0 [ 1.16  0.93 -1.85 -2.07 -2.01  1.06  1.06  2.49 -0.99 -1.66  2.21  3.79
  1.51  1.28  0.46 -0.21 -0.08 -5.33  2.57 -0.06  0.00  0.44  4.97  1.98
  0.72 -1.94  1.58  0.32  4.75  1.77  0.09 -3.34]
1 [-0.15 -3.05 -0.09 -0.62 -1.02  3.43 -1.48  5.91  2.46 -1.20 -1.12 -2.13
 -0.45  2.77 -1.27 -0.72 -2.46  2.76  4.50  1.04  1.25 -0.03 -3.71 -0.83
 -0.12  0.80 -3.44  1.06 -2.28 -2.00  0.61 -0.86]
2 [-0.49  1.78  2.39  0.80  0.06 -1.24  0.07 -4.19 -2.61 -1.77  1.84  2.49
 -2.04 -1.14 -0.88  1.02  1.09 -3.41  1.21 -1.25 -0.46 -0.57 -0.79 -0.05
  1.94 -0.70 -0.17 -0.75  3.10  0.71 -0.40 -0.18]
3 [ 1.90 -3.53  0.62  0.75 -3.47  4.43  1.40  7.57 -1.74 -5.38 -1.61  0.15
  1.75  0.67  0.45 -1.64 -1.20 -1.89  1.84  0.41  1.65 -0.66  3.72  3.48
  1.25  0.87 -0.59 -0.85  1.56 -2.61 -1.32  0.34]
4 [ 1.03 -7.12  0.80  0.75 -2.13  2.97 -2.50  6.70  0.98 -2.43 -2.93 -0.57
  0.49  6.27 -0.83 -0.55  0.62  4.57  1.07 -1.09  1.10  1.23 -2.55 -1.71
 -2.72  1.21 -0.61  0.32 -3.27 -2.32  1.03 -0.69]
5 [ 0.68 -1.47  0.82  1.06 -1.28 -3.09 -3.69 -5.74  1.14  0.58 -1.03 -1.26
  0.29 -0.17  0.18  0.68  1.39  5.49  0.00  0.08  0.40  0.53 -4.22 -3.06
  1.38 -1.00  1.43 -0.02 -1.78 -0.37 -1.00 -1.18] | 2 1 4 0
6 [-0.59  0.89  1.24 -0.84  1.07 -3.20 -2.16 -5.96  1.67  1.44  1.11  1.15
  0.35  0.93  0.47  0.01  1.10  3.07 -1.64  1.20  0.67  0.93 -1.42 -3.70
  1.64  0.09  1.67  1.48 -1.50 -1.98  1.28  0.00] | 5 2 1 0
7 [ 1.62 -3.01 -2.08 -2.67  0.50  4.88  1.82  9.38 -1.02 -6.25 -1.18  1.26
  0.93 -2.42  1.20  1.55  1.20 -0.47 -2.76 -1.40 -1.09  0.70  2.15  1.77
 -1.99  1.03 -3.17 -1.11  1.39 -0.28  0.76  0.15] | 3 0 1 4
8 [ 1.15  1.53  0.27  1.99  0.97 -2.69 -1.17 -5.42 -0.65 -1.16  1.62  0.47
 -0.87 -1.25  0.43  1.45 -0.77  5.83 -0.29  1.84 -1.40  1.69 -2.48 -3.75
  0.49 -1.78  1.82 -0.53 -1.11 -0.62 -0.64 -1.26] | 5 6 2 1
9 [ 3.03  1.61 -0.38  0.49 -1.78  1.34  3.71 -1.98 -2.44 -0.18  1.58  3.76
  2.54 -0.32  0.78 -0.03 -1.59 -7.24  3.24 -1.54  0.05 -1.42 -0.20  1.23
  0.82  0.31  2.95  0.54  4.75  0.92 -0.32  1.16] | 0 2 3 6
10 [-0.46 -0.04  0.33  1.68 -1.49 -0.34  1.10 -5.81 -2.03  0.40 -2.36  3.07
  1.35 -2.76  1.56 -0.26 -0.82 -2.44 -0.99  1.24 -1.90 -2.09 -0.97  1.49
  0.37  0.91  0.74  0.46  4.81  0.50  0.06  1.45] | 2 9 6 8
11 [ 1.39 -6.26 -0.89 -3.06 -3.55  6.35 -2.21  9.99 -0.73 -2.05  1.14  0.43
  1.15  2.67  0.98 -1.77 -0.61 -0.02  0.49  0.17  0.30 -3.19  1.99  6.18
  0.48  1.38 -2.66 -0.50  2.57  1.85 -0.68 -0.41] | 3 7 1 4
12 [ 2.60  1.25 -3.07 -2.04  0.65  1.58  2.15 -1.05 -2.86 -0.98  4.05  2.94
  0.82 -3.67 -0.94  0.66 -2.41 -5.43  1.38  0.27 -2.11  1.48  2.67  1.52
 -0.74  1.14  2.89 -1.47  4.14  0.48 -0.04  0.35] | 9 0 2 10
13 [ 0.63  1.35 -2.93 -0.26 -3.09  1.46  0.21  0.76 -5.74 -4.57  2.40  6.92
  3.65  1.82  0.32 -3.36  0.95 -6.78  6.07  0.93  0.02 -2.02  6.81  3.27
 -1.36  0.16  2.04  0.24  3.22 -2.15 -0.91 -0.63] | 0 9 12 3
14 [ 0.67 -1.33  0.37  0.09 -1.66  3.85  0.31  5.96  0.59 -2.82 -2.90  1.35
  2.61  2.69 -0.65  0.52 -0.15 -1.01  2.46  0.12 -0.58 -0.14  4.20  1.38
 -1.01  0.18 -1.83 -0.72 -0.12  1.41  0.70 -0.83] | 3 7 0 11
15 [-0.03 -1.64  2.64 -0.26 -1.56  0.00 -2.54  1.81  2.27 -0.18 -3.18 -1.54
 -0.99  2.18 -0.99 -0.15  1.41  7.96 -1.15 -0.06 -0.48  2.16 -1.47 -0.32
  0.11 -1.59 -1.09  0.72 -3.11 -3.16  1.14  1.22] | 4 5 1 6
16 [ 1.63  1.37 -2.81  1.39  2.47 -4.73 -1.11 -8.85  0.78  1.73  4.11 -2.26
 -0.60 -0.42 -0.76  0.84  2.15  5.03 -0.53 -0.22 -0.12  1.51 -1.76 -3.56
 -0.48 -2.94  3.11  0.23  1.89 -2.32  0.03 -1.90] | 8 6 5 2
17 [-1.15 -1.65  1.19 -0.13 -1.70  1.71  1.38 -4.91  0.83  1.95 -2.06  2.35
 -1.42  0.23  0.47  0.80 -0.59 -1.93  1.87 -1.13 -2.32 -0.96 -4.78 -0.41
 -1.47  0.64 -2.47  0.71  3.43  1.26  0.77  1.61] | 10 2 9 6
18 [ 0.80 -2.42 -0.92 -1.95  0.32  1.14 -1.56  4.36 -4.05 -4.97  0.23  4.79
  2.87  0.32  1.14 -0.38 -1.96 -3.93  1.92 -1.66 -1.14  0.82  6.31  0.94
 -1.51 -0.08  0.81 -1.05  1.60  0.98 -0.47 -3.94] | 0 14 13 3
19 [ 0.64 -1.49 -0.19  2.22 -3.45  5.05 -1.44  7.63 -0.16 -3.30 -3.25  3.17
 -0.08  2.94  1.85 -1.48 -0.09 -3.81  4.63 -0.20  0.83  0.73 -1.69  4.47
 -1.57  3.92 -2.14  0.99  0.33  1.58 -0.87  1.14] | 14 3 11 1
20 [ 1.50  0.45 -1.97 -1.79 -2.57 -1.17  0.38  0.96 -2.59 -2.84  2.13  2.77
  2.84 -2.25 -0.62 -1.94 -0.68 -4.95  2.77  0.96 -2.80  0.26  4.86  4.60
 -0.41 -0.91  0.12  0.07  3.56 -0.68 -0.42 -1.35] | 0 12 13 18
21 [ 0.59 -3.26  2.78  2.14  0.06 -5.07 -2.90 -6.69 -1.13 -0.65  1.50  1.09
  0.08  0.23  0.65  0.96 -1.62  2.61  0.60 -1.88  0.92  2.90 -3.33 -2.50
 -0.11  0.37  0.57 -0.11  0.85 -0.64  0.28  2.52] | 5 6 8 2
22 [-1.26 -6.26  2.10  3.10 -0.93 -3.56 -0.19 -4.09  0.93  1.31 -0.75 -0.55
 -0.30  3.73 -0.69  0.23 -1.92  5.18  1.22 -0.50  0.86  1.63 -4.18 -2.36
 -1.00 -1.22  0.16  0.87 -3.56 -2.47  1.81  0.94] | 21 5 15 6
23 [-0.27 -2.93  0.83 -0.81 -1.63  6.82  0.24  7.47  0.30 -4.83 -1.26  2.20
 -1.32 -0.17  0.99 -0.25  1.15 -2.80  0.78 -1.39  0.32 -1.00 -1.31  2.80
  1.15  1.00 -4.33 -1.88  0.21  0.91  1.09  0.01] | 7 19 14 3
24 [-0.05 -0.05  1.47 -0.39 -0.54 -1.26 -0.53 -4.27 -0.89 -2.45  2.24  1.52
 -1.08 -1.56  0.63  0.89 -0.29  1.58  0.34 -2.10 -1.75  3.31 -1.80 -1.60
 -0.02  0.13  2.15  0.75  2.23 -1.47  0.78  0.69] | 21 2 8 6
25 [-0.45 -2.79  0.86  0.08 -0.90  3.11  0.10  4.66  0.19 -5.65  0.10 -0.28
 -0.35  0.88  0.03 -1.51  0.55  2.93  1.43 -0.26 -1.08  2.44 -2.15 -0.72
  0.26  1.10 -3.90 -0.57 -1.67 -3.38  1.93 -0.68] | 1 4 23 15
26 [-1.70  0.45  3.40 -2.27  0.92 -3.86 -2.79 -4.99  0.11  1.72  2.40 -1.22
 -2.05 -0.11  1.38  2.59  0.67  4.82 -3.34 -0.34 -1.09  2.79 -1.62 -3.35
 -0.38  0.77  0.07 -0.71 -1.50  1.17 -0.82  1.31] | 6 8 5 21
27 [-0.54 -4.35  1.49  0.88 -0.49  0.89  0.62  2.71  0.67 -2.85  0.09 -4.21
 -1.37  1.82 -1.84 -1.78  0.58  6.27 -0.61 -2.34  0.39 -0.26 -0.17 -2.56
 -1.26  0.11  0.36  0.95 -1.93 -0.16  1.23 -0.81] | 15 25 4 1
28 [-2.06 -3.47  3.33  0.87 -1.53 -0.74 -1.57 -4.76 -4.34  2.65  0.82  3.71
  0.76  1.44  1.42 -1.29  0.57 -2.62  5.23 -1.39 -2.04  1.96 -1.44 -0.72
 -2.18  1.36 -0.84  0.29  3.76 -0.17 -2.04 -2.71] | 17 2 24 10
29 [ 0.88 -9.99  2.02  1.82 -0.70  2.78 -2.74  0.25  0.70 -3.59 -1.51  0.62
 -0.34  0.33 -1.06 -1.74  0.87  5.78  3.30 -1.31  2.45  1.99 -4.63  0.04
  0.27 -0.79 -1.01 -0.49 -1.54  0.97  0.97  1.63] | 4 27 25 22
30 [-0.19  2.89 -0.24  0.50 -1.57  2.97  1.07 -3.72 -3.78 -0.88  2.09  2.95
  0.03  0.00  0.32  1.27 -2.40 -6.82  2.79  1.83 -0.07 -2.50 -1.01  2.26
 -0.22  0.74  1.10 -0.85  2.44  0.99  0.54  0.70] | 9 2 12 10
31 [ 0.57 -0.13  0.41  0.07 -1.41  2.28  2.89 -7.29 -2.14  0.04 -1.73  4.75
  0.52 -0.20  0.41 -0.96 -1.54 -6.43  3.67  0.64  1.81 -1.69 -0.53  4.17
 -2.35 -0.99  2.06 -0.72  3.48  2.78 -0.83  2.69] | 30 9 10 17
32 [-0.01 -2.15  1.75 -2.24 -0.38  2.91 -1.38  3.22  2.08 -2.93 -2.67 -4.09
 -1.35 -1.63 -0.23 -1.11  0.50  6.04 -0.48 -1.64  0.16  2.83 -0.47 -1.27
  1.20  0.89 -3.07  1.31 -2.73 -2.30 -0.04  0.89] | 15 25 27 1
33 [-4.71 -0.77  0.22  1.02 -0.35 -1.71  0.01 -3.80 -1.26  2.16  0.99  1.99
 -2.01  1.21  0.69  0.87 -0.20 -0.36  2.99 -0.18 -0.77  0.54 -2.78 -2.73
 -0.06  0.19 -1.04  1.12  3.70  0.12  0.77  0.91] | 17 2 24 28
34 [ 1.72  1.99  0.19  0.48 -1.42 -0.19  1.57 -0.06  0.02 -3.39  1.88  2.70
  1.97 -0.40 -0.40  1.01 -0.32 -3.08 -0.79  0.60 -2.06  1.12  2.21 -0.49
 -0.41 -2.60 -1.18 -1.13  2.79  0.45 -1.72 -3.13] | 0 20 2 12
35 [-0.68 -5.22  0.61  1.62 -0.39 -0.14 -0.94 -3.80  3.00  2.26 -1.47 -0.54
 -0.08  1.95  0.46 -0.73 -0.21  4.94  1.73  1.19  0.32  1.27 -4.19 -4.43
 -0.91 -1.72  1.00 -0.45 -3.79  0.45  1.24 -0.87] | 22 5 6 8
36 [-0.19 -2.01  1.06 -0.96 -0.21  6.09  2.36  9.41 -0.06 -3.89 -2.11 -0.37
 -0.59 -0.29  1.02  0.11 -1.69 -2.55  1.17 -0.49  0.23 -0.93  0.53  3.03
  0.97  2.87 -3.44 -0.34  2.60  2.29 -1.94  0.34] | 23 3 7 14
37 [ 1.07 -3.48  0.31 -2.10 -0.48  4.65 -1.21  2.90 -3.51 -4.23 -0.43  4.94
  2.62 -0.85  0.38 -2.22 -1.82 -4.64  1.75 -0.15 -1.72 -1.01  2.21  2.69
  0.08  0.67 -2.06 -0.92  2.90  1.56 -2.01 -2.80] | 18 20 0 14
38 [-0.20  0.00 -0.54  1.14 -1.72 -3.15 -3.69 -5.66  1.69 -0.45  1.62 -0.35
 -2.18 -1.79 -2.29  1.66  0.31  4.11  0.18  0.12  3.00  2.36 -4.43 -3.75
  0.97 -1.66  2.29 -1.14 -2.03 -1.74  0.13 -0.09] | 5 8 6 21
39 [-1.45 -2.86 -0.94  0.36 -1.73  0.29 -1.77 -1.89 -2.02 -1.22 -0.30  5.81
  0.55  1.56  0.08 -2.46 -1.00 -3.55  5.25  2.08  1.27 -1.94  0.04  1.68
 -0.16  1.77  0.06 -0.61  4.61  0.79  0.03  1.45] | 30 31 10 28
40 [ 0.80 -1.69  0.82 -2.47  0.46  2.05 -0.55  2.34 -2.70 -3.34  0.35  1.67
  0.20 -1.93 -0.56 -0.11  0.97 -0.03 -1.81  0.42 -0.92  1.90  0.89  0.90
  1.22  1.00 -0.89 -0.23  0.60  1.10  0.11 -1.52] | 34 37 25 14
41 [ 0.57 -2.16  0.14  0.06  1.66 -2.33 -1.78 -7.73 -0.08 -1.39  0.83  2.45
 -0.24 -1.98 -0.93  0.34  0.48  1.24  0.46  1.38 -0.19 -0.65  1.08 -2.14
 -0.44 -0.96  2.49  1.28 -0.44 -1.90 -0.66  0.27] | 6 24 8 21
42 [ 4.44 -2.00 -0.73 -2.14  0.97  3.14  1.01  6.14 -2.02 -4.61  0.33  1.18
 -1.96 -1.09 -0.50  0.49  0.44 -2.11 -0.22  2.03 -1.40 -1.63  1.67  3.12
 -0.48 -0.22 -1.99 -0.73  1.54  1.07 -2.78 -0.80] | 40 7 36 37
43 [-1.58 -0.19  1.12  1.95  1.31 -0.85 -0.33 -6.43 -2.20 -0.42  1.33  0.94
 -2.21 -0.82 -0.58 -1.36  0.90 -2.42  3.21  1.45 -1.51  1.55 -2.14 -3.16
  0.02  1.03 -0.74  0.62  2.71  1.45 -1.14 -0.36] | 33 2 24 28
44 [ 0.87  5.69 -1.02 -4.47  0.56 -1.33  1.32 -2.69 -1.29  1.32  4.26  1.07
 -0.17 -5.43  0.07  2.13 -1.72 -6.96  0.06  0.38 -3.59 -1.08  2.43 -1.49
  1.28  1.48  0.58  0.60  3.91  2.32  0.13  0.02] | 12 2 30 9
45 [-0.10 -0.40  2.20  0.69 -0.95 -0.22 -0.41 -4.99 -3.83 -0.27 -0.10  2.35
  0.14  0.97  1.27 -0.34 -0.04 -4.74  3.51 -1.18  1.63 -0.51  2.30  2.35
 -0.94 -0.79  1.72  0.02  3.51  3.75  0.05  1.57] | 31 2 30 39
46 [ 3.31 -2.88 -0.28 -1.07 -1.91  5.52  0.73  9.99 -0.32 -3.65  0.56  2.92
  0.70  0.55 -0.27 -1.05 -0.62 -2.06  1.27 -0.19  1.00 -2.66  0.59  3.62
  0.02  1.34 -2.75 -0.17  0.11  0.83 -0.33 -1.44] | 23 36 11 3
47 [-0.59  0.55  2.05 -2.03  0.63 -1.72 -1.39  3.73  3.59 -1.57 -3.05 -7.44
 -3.74 -0.23 -1.00  1.63  1.67  6.91 -4.54  0.08 -0.21 -0.25 -1.39 -4.08
  2.92  1.74 -4.88  2.15 -2.75 -3.50  0.82  0.80] | 32 15 27 25
48 [ 1.49  5.97 -1.39 -2.65 -0.35 -2.69  1.00 -2.79 -3.52 -2.14  1.36  2.12
  2.94 -3.89  1.20  1.87 -2.04 -3.28 -1.65  0.83 -3.14  0.66  4.51  0.83
  0.97 -2.19  0.91 -0.62  0.96 -1.87  0.97 -2.50] | 34 44 20 12
49 [ 0.29 -2.33  1.52 -0.56 -0.60 -1.24 -1.54  2.73  3.69 -2.47 -1.15 -2.16
 -3.72  3.52 -1.52 -2.00  2.00  4.80 -1.14 -1.23  1.36  1.41  0.20 -4.23
 -0.82 -1.43 -1.55 -0.38 -2.91 -3.05  0.89 -1.43] | 27 15 32 25
50 [-0.86 -2.47  1.93 -0.22  0.28  1.70 -1.06 -3.07 -1.65 -2.07 -0.36  2.12
  1.05 -1.20  0.28 -1.79 -1.05 -1.68  0.54 -1.00 -1.34  0.33  0.05  0.73
  0.26 -0.37 -0.54  0.17  1.98  0.55 -1.21  0.23] | 2 40 10 24
51 [ 3.54  6.84 -0.34 -4.88  0.69 -0.63  1.64  3.57 -0.59 -4.20  0.15  0.65
  0.60 -4.24  1.06 -1.76 -1.51 -2.17 -2.64  2.57 -2.66 -0.22  3.81  0.76
  1.97 -0.27 -5.05  1.13  1.81 -2.24 -1.14 -3.15] | 48 34 40 42
52 [-0.11 -1.00  1.57  0.11 -2.66 -3.25 -0.50 -5.38 -0.85 -1.43  0.66  0.16
  0.59 -0.23  0.50 -1.35  1.70  4.98 -1.28  0.49  0.69  2.51 -2.10 -4.67
 -0.87  1.52  1.08 -0.44 -0.09 -4.26  1.63  0.04] | 6 5 24 8
53 [-0.52 -1.89 -1.20  1.45 -1.24 -1.83 -1.20  0.66  2.46 -0.62 -1.08  0.43
  0.25 -0.52 -0.53  2.08  1.21  7.88 -2.05 -1.79  0.08 -1.08 -3.24 -2.76
  0.73 -0.27 -0.98  0.04 -3.55 -2.29  2.60 -1.13] | 15 5 27 49
54 [ 1.09 -4.00 -1.08 -1.48 -2.26 -2.49 -2.91  4.17  1.47 -3.06 -0.67 -1.35
 -0.18 -1.40  0.13  0.59  0.80  7.89 -2.85 -1.78  0.60 -0.01 -1.12 -1.91
 -1.13 -2.74 -2.27  0.48 -5.12 -3.23  1.29 -1.01] | 53 15 49 32
55 [ 0.09 -4.88  0.97  1.12 -1.70 -2.25 -3.34 -2.70  0.83 -0.63  0.18 -0.99
 -0.77  2.67  0.14  1.14  0.96  4.82  0.62 -2.49  1.14  1.14 -2.87 -4.05
  0.70  3.17  1.36 -0.66 -1.82 -0.78 -0.11  1.29] | 5 22 21 35
56 [-0.50  1.38 -1.23  0.84 -0.75 -2.34 -1.64 -7.94 -0.73  1.08  0.90  2.25
 -1.24 -2.55  0.54  0.85  0.96  0.99  0.52 -0.15  1.77  1.28  0.45 -1.44
  0.18 -1.12  1.93  1.10  3.84 -1.95 -0.17 -1.15] | 41 24 6 2
57 [-0.34  1.00  0.10 -1.30  1.43  0.85 -0.84 -6.91 -1.39 -0.03  1.75  3.10
 -1.08  0.05  2.18 -0.57 -1.82 -4.82  2.47  2.14  0.72  0.53 -0.10  4.23
  0.19 -0.21  1.04  1.03  3.36  0.93 -0.86  0.97] | 45 30 31 2
58 [ 0.03 -2.73  0.24  2.00 -0.34 -2.49 -3.50 -6.85  2.33  1.26  0.19 -1.64
 -0.47  1.17 -0.83 -0.43  0.28  3.13 -0.13 -2.23  2.08  3.92 -3.92 -6.15
  1.00 -0.53  1.71  1.00 -3.41 -1.71  1.92 -1.61] | 5 38 35 6
